In the rows, 128 means zero.
Here are made-up nodes, facts about them, and rows of numbers that follow some of those facts. Name the node behind each unnamed row.

There are 3 kinds of fact about the nodes: sutor, napo, dozuk.
sutor: belongs to class; napo: uses; dozuk: points at
badim sutor b; balan sutor a; bapo sutor a; beflo sutor a; beklabim sutor a; bepler sutor b; besin sutor b
bimok sutor a; brabrestel sutor b; brabruk sutor a; bragal sutor a; brefikos sutor a; bretrol sutor a; brezen sutor b
brotradrak sutor b; bruklu sutor a; bruplagrol sutor a; daplim sutor a; dazan sutor b; debruk sutor a; deko sutor a
disak sutor b; dizen sutor a; dosko sutor a; drazer sutor b; driplebom sutor a; drustuklo sutor a; dupi sutor b
fetre sutor a; fibruk sutor a; fikoflek sutor a; flagu sutor b; fledrom sutor b; flerin sutor a; fleses sutor b
flileku sutor a; flobefen sutor b; flogun sutor a; floklon sutor a; flostol sutor b; fodra sutor a; futrak sutor b
gafir sutor a; gaklen sutor a; gefer sutor b; gelo sutor a; giplim sutor a; govan sutor a; granem sutor b
grara sutor b; grasir sutor a; greril sutor b; gribra sutor a; grodrol sutor a; grustom sutor b; guklu sutor b
guskimos sutor a; kekluk sutor a; ketafom sutor a; kidraskek sutor b; kirun sutor a; kledes sutor a; klegrir sutor a
klemo sutor b; kligror sutor a; klobrenor sutor a; klosku sutor a; klote sutor a; kloti sutor a; klusafu sutor a
kodrel sutor b; ledostum sutor a; lifle sutor b; lolum sutor a; lomus sutor b; luni sutor a; mibistin sutor b
nadrik sutor b; naple sutor b; nedom sutor b; nitedi sutor a; nitonim sutor b; padek sutor a; pebro sutor b
pekim sutor a; pidre sutor b; pigas sutor b; pitrer sutor a; plafa sutor b; plafle sutor a; plastu sutor a
platrar sutor a; plidrin sutor b; pligek sutor a; pligro sutor a; plode sutor a; plubuk sutor a; pluskam sutor b
pluste sutor b; poflin sutor a; ponubrum sutor a; pumudim sutor a; putrir sutor a; rasetem sutor b; refle sutor a
rekligres sutor a; ridi sutor a; robrom sutor a; sadris sutor a; sedas sutor b; sisur sutor a; skobibor sutor a
skodrol sutor a; skuve sutor b; sofila sutor a; stastem sutor a; stedoskin sutor a; steklin sutor a; steme sutor a
stestal sutor a; stibron sutor a; stifa sutor b; stifu sutor a; stipi sutor b; stivi sutor b; suskimak sutor a
tabom sutor a; taple sutor b; teples sutor a; todrir sutor a; tokloplos sutor a; tozaku sutor a; treko sutor b
trener sutor a; trome sutor b; troskidrir sutor a; trotom sutor a; tubren sutor b; tustos sutor a; vafi sutor a
vaplin sutor a; vatrok sutor b; vemu sutor b; veskun sutor b; vezas sutor b; viflobrer sutor a; vodrom sutor a
voko sutor a; vubrepel sutor a; vudrek sutor b; vuklon sutor a; vutrek sutor a; zastis sutor a; zistal sutor b
zistul sutor a; zukam sutor a; balan napo dizen; balan napo vemu; beklabim napo fleses; besin napo plafa; bimok napo todrir
brabrestel napo plafa; bragal napo flobefen; brefikos napo bretrol; brezen napo fibruk; daplim napo todrir; debruk napo gafir; deko napo beklabim
deko napo taple; deko napo fleses; dizen napo fleses; dosko napo fleses; driplebom napo taple; driplebom napo fleses; driplebom napo stifu
dupi napo pligek; flagu napo floklon; fledrom napo fleses; flerin napo dizen; flerin napo stifu; flobefen napo fleses; flogun napo dizen
flogun napo zistul; flogun napo drazer; gafir napo fleses; gaklen napo flobefen; giplim napo mibistin; grasir napo sedas; grasir napo brabruk
grasir napo stifu; greril napo fleses; gribra napo gafir; gribra napo lolum; gribra napo fleses; grodrol napo brabruk; ketafom napo pumudim
kirun napo luni; kledes napo fleses; kledes napo tozaku; klosku napo fleses; klote napo bimok; klote napo drustuklo; ledostum napo ridi
lifle napo sedas; lifle napo greril; lifle napo lolum; lolum napo pligek; mibistin napo drazer; nadrik napo plafa; naple napo gafir
naple napo plafa; naple napo dizen; naple napo fleses; naple napo stifu; nitedi napo fleses; nitedi napo pluste; nitonim napo fleses
padek napo dizen; padek napo zastis; pitrer napo stestal; plastu napo bapo; platrar napo bimok; platrar napo pligek; plode napo greril
plode napo pekim; plode napo fleses; pluste napo rasetem; ponubrum napo todrir; pumudim napo fleses; rekligres napo dizen; rekligres napo skobibor
ridi napo rasetem; sadris napo fleses; sadris napo todrir; sedas napo fleses; sisur napo fleses; skobibor napo flobefen; skodrol napo stipi
skodrol napo fleses; stastem napo vafi; stedoskin napo dizen; steklin napo tozaku; steme napo dizen; stestal napo flogun; stestal napo kidraskek
stibron napo pekim; stifa napo fleses; stifa napo drustuklo; stipi napo greril; suskimak napo lolum; suskimak napo fleses; tabom napo zukam
tabom napo besin; tabom napo kligror; taple napo fleses; teples napo stifu; todrir napo fleses; tokloplos napo lomus; tozaku napo gaklen
trener napo dizen; trener napo fibruk; trome napo dizen; trome napo bimok; vafi napo drazer; vafi napo fleses; vaplin napo greril
vaplin napo bapo; veskun napo fleses; vodrom napo greril; vodrom napo flogun; voko napo greril; vuklon napo bapo; zastis napo greril
zastis napo kidraskek; zistul napo greril; zistul napo plafa; zistul napo fleses; zukam napo fleses; zukam napo suskimak; brabrestel dozuk trotom
bretrol dozuk skobibor; daplim dozuk ponubrum; daplim dozuk vubrepel; disak dozuk guskimos; disak dozuk flagu; disak dozuk bepler; dizen dozuk ketafom
dizen dozuk trener; dizen dozuk treko; drustuklo dozuk bepler; fibruk dozuk zistal; flerin dozuk sofila; flerin dozuk treko; flileku dozuk plode
flileku dozuk balan; flileku dozuk gefer; flileku dozuk gelo; flogun dozuk trener; fodra dozuk zistul; fodra dozuk beflo; fodra dozuk brabruk
fodra dozuk vutrek; futrak dozuk steklin; gaklen dozuk troskidrir; gaklen dozuk stedoskin; gaklen dozuk rasetem; giplim dozuk zistul; giplim dozuk treko
govan dozuk vutrek; grara dozuk kodrel; grara dozuk skobibor; guklu dozuk kledes; guklu dozuk trener; kekluk dozuk brefikos; kekluk dozuk flostol
kirun dozuk dazan; klemo dozuk vafi; kligror dozuk troskidrir; kligror dozuk kloti; klobrenor dozuk steme; klobrenor dozuk guskimos; klosku dozuk fikoflek
klosku dozuk fetre; ledostum dozuk fetre; lifle dozuk gafir; lifle dozuk kledes; lomus dozuk padek; lomus dozuk todrir; lomus dozuk steklin
lomus dozuk rekligres; luni dozuk zistal; luni dozuk fledrom; nedom dozuk poflin; nedom dozuk klegrir; nitedi dozuk beflo; nitonim dozuk balan
nitonim dozuk teples; pekim dozuk ridi; pekim dozuk stestal; pekim dozuk bragal; pidre dozuk guskimos; pidre dozuk dazan; plafle dozuk floklon
plafle dozuk klusafu; plastu dozuk dazan; plastu dozuk putrir; plastu dozuk nadrik; plastu dozuk stedoskin; plidrin dozuk granem; pligro dozuk bruklu
pligro dozuk bruplagrol; pligro dozuk grasir; pligro dozuk trener; pligro dozuk klegrir; pligro dozuk tozaku; plubuk dozuk stestal; plubuk dozuk viflobrer
pluskam dozuk gribra; pluskam dozuk grustom; pluste dozuk brotradrak; refle dozuk granem; robrom dozuk deko; robrom dozuk badim; stibron dozuk pigas
stibron dozuk fledrom; stibron dozuk flostol; stifa dozuk sisur; stipi dozuk skuve; stipi dozuk stestal; stivi dozuk stedoskin; taple dozuk lolum
taple dozuk gelo; taple dozuk pebro; trome dozuk platrar; trome dozuk zastis; tubren dozuk kloti; tustos dozuk gafir; tustos dozuk bragal
vaplin dozuk fikoflek; vatrok dozuk veskun; vatrok dozuk vudrek; vatrok dozuk rekligres; vatrok dozuk rasetem; vezas dozuk ketafom; vezas dozuk granem
vezas dozuk fledrom; vuklon dozuk gefer; vuklon dozuk steklin; vuklon dozuk treko

Some rows with their names:
pligek: [167 143 118 164 117 126 115 134  92 129 137 114 141 122 134 104 124 118
 143 146 129 146 106 114 154 132 135 125 132]
gafir: [ 79  84 110  69 168 135 154  94 211 104 129 168 121 176 149 160 155 123
 151  67 111 162 107 123 153 137  93  25 108]
vafi: [ 85 116 104  93 159 124 155 141 162 114 131 166 123 145 125 122 146 129
 149  85 148 134 115 118 138 130 133  97 116]
pluste: [140 124 140 146 103 123 139 128 142 135 134 115 125 107 156 114 131 142
 139 133  96  90 139 154  68 139 153 182  98]
floklon: [166 137 114 155 131 109 123 164  77 124 154 138 138 140 120 109 126 117
 145 134 130 139 108 115 152 127 123  98 127]
troskidrir: [ 92 135 105 126 132 103 110 168  44 141 155 104 132 119 105 120 144 110
 140 172 186 154 112 105 129 139  93  64 168]
fledrom: [ 45 173 154  57 152  96 142 178  84 110 112 158 124 141 161 177 130 160
 156  65 132 140 194 137 121  93 146  58  57]
grustom: [166 127 138 126 111  97 104 175  53 118 159  92 127 126 129 116 126 131
 147 120  98 120 109 126  93 132 130 117  96]
disak: [132 164 148 173 105 125  99 151  47 125 118  77 129 105 137  99 139 113
 125 181 110  99 154 162  60 139 101  98 208]
sisur: [ 76 117 103  94 161 125 158 128 152 109 118 172 122 143 123 113 149 134
 149  68 145 147 123 119 128 127 131  69 128]
pumudim: [ 71 130 103 107 158 144 155  99 182 110  95 171 121 131 125 105 152 133
 141  76 143 144 132 131 131 128 135  71 169]
greril: [ 58  63 144  96 107 112 137 165 157 111  98 173 120 143 126  99 154 161
 148  69  99 136 189 135  85 118 109  80 188]
grasir: [ 72  99 163  69 168 156 124  91 216 100 130 149 122 152 152 190 129 111
 102 159 128 163 111 117 171 138  83  51  62]
ponubrum: [149 105 108 129 143 122 137 148 133 142 146 150 143 120 159 121 142 124
 152  96 171 141 108 112 153 140 153 175  64]
stifa: [ 92 127 129 123 112 117 143 115 142 116 102 128 120 115 140 105 144 149
 144  86 101 108 168 151  71 136 142 137 150]
grara: [175 155 142 174 100 110 105 134  77 123 120  87 127 110 134 101 118 134
 140 152 102  99 117 153  81 135 138 165 194]
flogun: [ 70 114 165  81 162 183 116  68 220 111  97 164 119 139 126 191 109 114
  51 168 165 146 120 133 174 131  85 207  71]
vaplin: [155  70 130 171 106 165 145 135 184 145 105 171 137 130 135 103 144 144
 122 136 113 109 113 139 146 127 139 196 193]

Name these rows:
No name comes twice in this set of rows, the named rows included.
[ 76 137 116  98 140 121 156 171 156 143 158 176 130 148 150 124 115 117
 148 148  95  88 105 139 120 133 154 138 104]  skobibor
[131  73 122 114 158 135 159 147 206 105 159 172 126 171 162 137 134 113
 151 130  97 118 107 146 139 138 118  69 111]  bragal
[134 133 138 135 111 134 120 117 171 150 129 127 121 107 148 123 117 144
 124 136 126  76 144 155  84 140 137 233 101]  trome
[154 146 138 116 148 111 118 110 129 127 131 113 128 143 106 156 100 117
 121 131 127 164 111 106 170 107 133 112  94]  sofila
[147 147 163 124 113 137  95  78 199 104  98  74 121 116 152 163 107 113
  95 174  94 160 119 149 158 137  90  62 126]  guklu
[145  67 164 143 104 155 112  92 217 106 103 130 122 123 164 138 142 140
 108 133  96 131 124 159 125 142  95 123 142]  lifle
[134 157 167 137 108 129  93  81 180 102 101  77 122 114 150 152 115 115
  99 173  96 156 125 152 138 138  91  52 146]  nedom
[109  96 110  68 159 104 155 104 139 168 152 155 123 140 104 182 107 124
 110 110 134 144 129 105 167 129 162 184  79]  steklin
[111 169 156 164 107 180 142 116 175 144  89 166 145 110 162 115 110 143
  79 158 162 103 163 158 158  96 159 203  79]  stibron
[ 57 116 112  68 141 102 143 138  70 128 140 106 118 113 105 131 151 127
 143  95 129 141 195 103  67 137 120  71 147]  veskun
[105 153 138 154 104 108  94 157  39 137 140  69 123 101 110 104 147 113
 113 177 122 123 178 136  61 140  96  89 206]  stivi

The same nodes again, as new rows of numbers:
Some nodes and their rows:
stedoskin: [147 143 169 133  98 144 126  91 159 154  78 153 154 124 124 162 151  98
 146 185 137 118 143 137  92 126 101 134]
nitonim: [167 107 167 112 157  97 122 149 105 119 179 127 145 108 180 130 170 137
 153 156 143 121 133  88 126 152 133 170]
greril: [127 139 118 174 124 164  95 107 133 138 122 206 121 173 122 156 130 116
 133 152 158 130 164 145 119 172 115 172]
sadris: [117 149 150 140  85 129 141 116 149 131 113 153 146 130 151 161 137 101
 158 142 130 141 124 164  98 157 124 155]
flobefen: [119 159 120 131 131 144 127 148 150 138 121 171 133 159 153 151 147 114
 152 171 111 122 160 117  96 155 113 172]
naple: [160 143 112 138  95 117 116 136 119 124 120 166 124 119 163 157 143  73
 173 171 120 124 146 149  74 147 109 165]
giplim: [178 127 180  75 108 115 155 149  85 148 176 111 165 143 145  86 148 159
  99 122 145  93 162  98 161 195 117 132]
ketafom: [124 167 107 124  82 131 143  90 130 122 141 139 131 147 153 141 138 105
 165 138 107 127 137 165 113 181 121 152]
ledostum: [134  92 167 100 156  85 143 114 142 107 159  66 145 121 160 149 130 168
 127 151 135 117 112  69 113 135 150 138]
brabruk: [156 149 130 139  87 136 139  92 174 123  96 156 106 165 142 166 116 122
 137 127 129 124 145 130 110 135 103 158]
kligror: [185  98 172 116 138  99 135  86 152 110 153 110 125 125 163 146 150 166
 121 129 159 121 123  74 138 117 126 155]
bapo: [114 140 128 168  96 157 113  69 141 133 115 171 121 178  97 156 112 133
 116 133 158 122 142 152 125 166 127 138]
guklu: [175 126  72 131 171 143 171 117  88 117 245  94 127 135 126  69 142 160
 141 175 132 148 166  77 151 172 242 117]
futrak: [175 122 166  85 129 112 123 188  93 136 157 103 136 129 150  97 136 161
 127 131 127  76 148  60 160 159 141 144]
guskimos: [128 159 145 148  81 146 122  77 150 137  92 128 131 152 109 138 153 144
 153 181 106  98 115 114 118 114 141 104]
plidrin: [162 130  75  53 167 117  85  72  81  87 175  51 120  84 142 132 149 123
 187 178 105  49 123  92 176 181 157 165]
plafle: [156 106 154  99 140 112 147 101 131 122 154  72 136 122 129 130 131 164
 128 149 145 101 122  76 148 143 160 129]
fodra: [163 109 172  86 129 109 142 127 127 125 143  76 137 126 138 123 129 171
 116 128 142  95 128  73 150 146 149 131]

Rows to name:
No name comes twice in this set of rows, the named rows included.
[155  90 159  99 158 105 145 102 145 112 152  68 131 111 133 154 120 162
 124 146 153 113 120  72 127 127 164 128]  plubuk
[159 116 186 106 154 136 139 113 153 135 145 116 156 109 149 141 158 163
 128 142 158 116 131  89 177 147 146 148]  drustuklo
[145 135 141 116  97 132 138 123 158 148  89 142 149 118 126 161 121  78
 140 158 134 120 158 144  84 151 104 142]  balan
[154 145 110 155  89 123 103 107 125 123 115 173 104 141 147 146 146  99
 167 170 122 114 146 131  90 130 110 157]  nadrik
[127 141 111 146 120 150 107 130 123 140 119 166 126 157 115 148 126 101
 149 173 131 117 160 131  97 162 126 151]  mibistin
[131 145 117 149  96 146 113 150 126 130 112 161 121 115 138 152 127  93
 170 145 132 126 139 150 124 151 156 162]  dupi
[118 176  14  70 122 140  70  50  97  94 120  82  98 110 126 165 127  74
 226 173  74  36 129 153 145 198 141 178]  granem
[149 148 109 128 130 158 126 139 149 149 102 177 129 143 121 155 119  94
 148 171 130 115 174 123 104 155 122 157]  vemu
[139 137 144 123  92 137 131 109 134 151  98 156 146 131 117 163 126  84
 135 158 146 123 155 159  87 161  99 142]  padek
[174 126 194  94  81 112 134 155  66 142 180 122 161 145 137  78 138 166
  90  93 158  92 152 114 180 206 120 131]  vuklon
[139 138 124 157 109 141 153  84 178 127 128 166 120 155 147 173 127 108
 140 143 146 163 144 145 100 141 125 163]  gafir
[157 110 182 101 141 114 140 126 135 126 151 101 164  92 162 137 150 138
 142 139 153 126 121 106 154 152 152 154]  daplim

Now the same nodes, written a new way:
Named rows:
steklin: [156  72  68 169 154 125 146 126 120 144 130  67 100 133 146 126 122 157
  61 142 113 138 153  90 128 106 171 153 131 133 178 137 112 119 118 167
 164 108 179 134 104 191 173 173 129 142 110]
lomus: [135  85 145 147 123  91 185 143 107 157 112  75 152 177 179 100 113 126
  78 100 114 113 153  90  98  53 131 154  97 164 130 125 162 136 118 183
 135 104 200 143 116 164 116 213 142 103 115]
pigas: [121 106 100 141 132 109 154 167 125 162 108  76 135 141 153 115 150 146
  75 140 112 145 145 108  77  36 121 104 134 145 134 136 154 127 153 161
 130 121 221 160 118 205 129 164 163 111  96]
klusafu: [134  79  98 156 127 123 143 168 126 146 137  65 130 142 142 116 140 142
  53 151 135 128 128  95 109  86 149 131 137 155 161 109 108 119 108 148
 149 109 171 152 105 177 123 151 113 124 112]
sofila: [130  67  88 150 136 119 142 141 114 140 118  65 118 140 160 120 130 154
  48 134 128 130 138  84 111  98 149 141 128 154 167 120  98 112 118 157
 151 106 175 142 108 175 147 171 129 123 116]
flostol: [118 100  90 148 129 105 153 168 125 164 105  76 133 146 148 114 153 152
  72 143 109 147 141 103  75  36 126 102 135 143 128 137 156 121 164 161
 132 123 215 158 115 207 136 163 167 112  93]
greril: [135  90 124 190 138  98 161 141 125 199 108  58 157 189 165  95 119 148
  76 144 116 115 125  97 100  59 102 156 134 164 122  92 155 132 146 170
 147 136 185 154 124 191 110 168 127 115  92]
vodrom: [137  70 106 149 159 138 160 151 108 189 114  50 122 131 142 132 142 147
  88 130 124 128 131  85 131  93 144 129 143 151 161 100 131 129  83 164
 149 109 160 162 112 187 121 117 129 133 111]
kidraskek: [124  95 128 168 134 103 160 155 120 192 115  59 163 163 159 105 121 151
  80 130 105 116 144  85  98  57 108 148 124 166 110  91 149 127 148 171
 139 132 182 165 110 178 110 158 120 110  96]
pitrer: [123  74 111 141 149 140 158 151 111 179 121  53 128 130 142 127 148 148
  79 128 126 126 135  87 118 100 141 132 139 155 155 102 120 122  96 157
 146 111 157 170 102 175 115 125 126 126 109]
troskidrir: [158  86 104 175 128 125 130 165 133 128 119  75 123 151 138 100 126 137
  50 144 122 135 138  98 136  83 171 148 127 173 150 130 111 128 113 158
 158 118 153 145 101 184 141 152 141 132 110]
kligror: [157  92 133 165 150 117 155 147 102 145 125  75 139 166 152  97 113 116
  67 128 148 115 131 107 124  83 150 162 135 182 158 128 127 132  94 144
 145 122 154 144 122 178 104 173 120 126 119]
ponubrum: [149  89  86 169 148 130 141 147 142 158 129  57 101 133 145 131 140 125
  64 148 127 126 137  88 117  89 145 114 138 140 183 136 105 132  99 150
 141 129 163 129 115 177 121 157 136 138  96]
ridi: [142  63  96 171 129 127 130 187 130 156 153  76 138 155 148 117 134 143
  57 166 145 108 123  92 107  87 143 147 124 145 178  80 111 103 100 149
 132 128 173 144 114 184 138 154  87 138 100]
brabrestel: [132  93 125 154 145 118 177 161 110 186 122  68 142 153 153 130 136 130
 106 119 113 123 156  94 101  36 138 131 125 142 136 102 183 129 113 174
 123 125 207 161 118 195 121 158 151 125  95]
dazan: [149 109 111 183 120 106 135 183 146 143 102  87 135 161 146  88 138 131
  71 141 102 139 152 105 119  27 159 141 120 172 111 130 162 141 148 174
 142 133 183 149 107 201 150 158 166 124  85]
bimok: [142  99  94 168 136 114 142 133 136 161 125  58 119 147 160 117 127 130
  51 135 136 113 122  85 105  84 125 125 137 160 169 134  87 133 113 142
 134 139 150 117 110 143  86 177 120 125 107]
bapo: [134  68 120 166 129 106 142 148 113 163 122  56 150 176 156 100 130 143
  46 150 147 119 110  93 107 112 118 156 136 176 154  92 106 124 120 147
 156 113 149 151 114 174  99 154  91 112 113]

Name these rows:
No name comes twice in this set of rows, the named rows included.
[145  90 102 175 131 104 134 136 136 152 126  58 128 166 162 103 122 124
  40 152 147 109 113  90  98  93 114 134 131 168 168 123  91 126 121 138
 142 136 152 123 117 150  89 184 103 119 110]  pligek
[117  89  72 148 162 142 121 140 103 151 102  64 100 109 158 139 140 187
  69 114 108 131 150  62 125  83 173 135 138 138 156 111  82  86 128 176
 141 135 147 146 106 164 184 135 134 130 112]  trener
[134  74 103 167 117  99 168 157 139 175 126  64 140 158 154 116 131 147
  73 142  97 128 157  91  90  62 127 139 108 134 138 115 149 135 137 176
 133 113 210 154 102 183 143 179 136 122  92]  pebro
[139 110 109 172 144 105 161 155 120 181 137  81 145 157 153 111 118 137
  82 134 112 107 151 107  93  37 136 146 133 152 139 116 154 123 146 165
 126 149 205 147 124 194 127 184 122 131  96]  flobefen
[140  75  84 163 162 132 160 136 124 172 143  54 112 127 136 141 134 153
  75 133 119 126 150  92 117  95 156 139 136 137 174 123 114 123 104 154
 148 117 180 149 100 182 137 153 114 141 109]  teples
[127  82 110 125 172 144 175 121  82 169 119  56 112 106 155 151 132 149
  89  92 118 117 154  82 124  87 161 135 134 141 166 127 117 120  90 167
 133 110 169 153 112 159 127 158 134 128 128]  flerin
[122  99 113 150 140 120 173 170 126 178 118  71 137 129 153 133 145 141
  95 115 104 122 159  89  97  32 144 125 118 144 124 116 157 136 130 176
 115 126 198 162 104 173 121 157 150 119  93]  brezen
[115  66 129 128 139 120 173 141  96 156 126  61 138 150 166 125 134 134
  69 117 145 118 132  88 104  98 133 144 123 157 173 115 120 124  82 151
 137  93 178 150 114 165 104 175 120 114 127]  fodra
[140  98 131 148 139 127 150 172 104 144 123  77 139 152 150 106 135 111
  66 130 143 122 127 105 121  69 154 139 133 180 157 114 130 135  87 144
 136 114 158 155 116 178  95 155 137 120 114]  klobrenor
[140 107  93 160 164 147 148 155 128 165 125  64 117 109 126 126 139 145
  75 124 120 124 152  96 135  71 171 130 146 162 148 135 114 132 103 147
 138 135 146 153  99 176 117 120 130 139 104]  steme

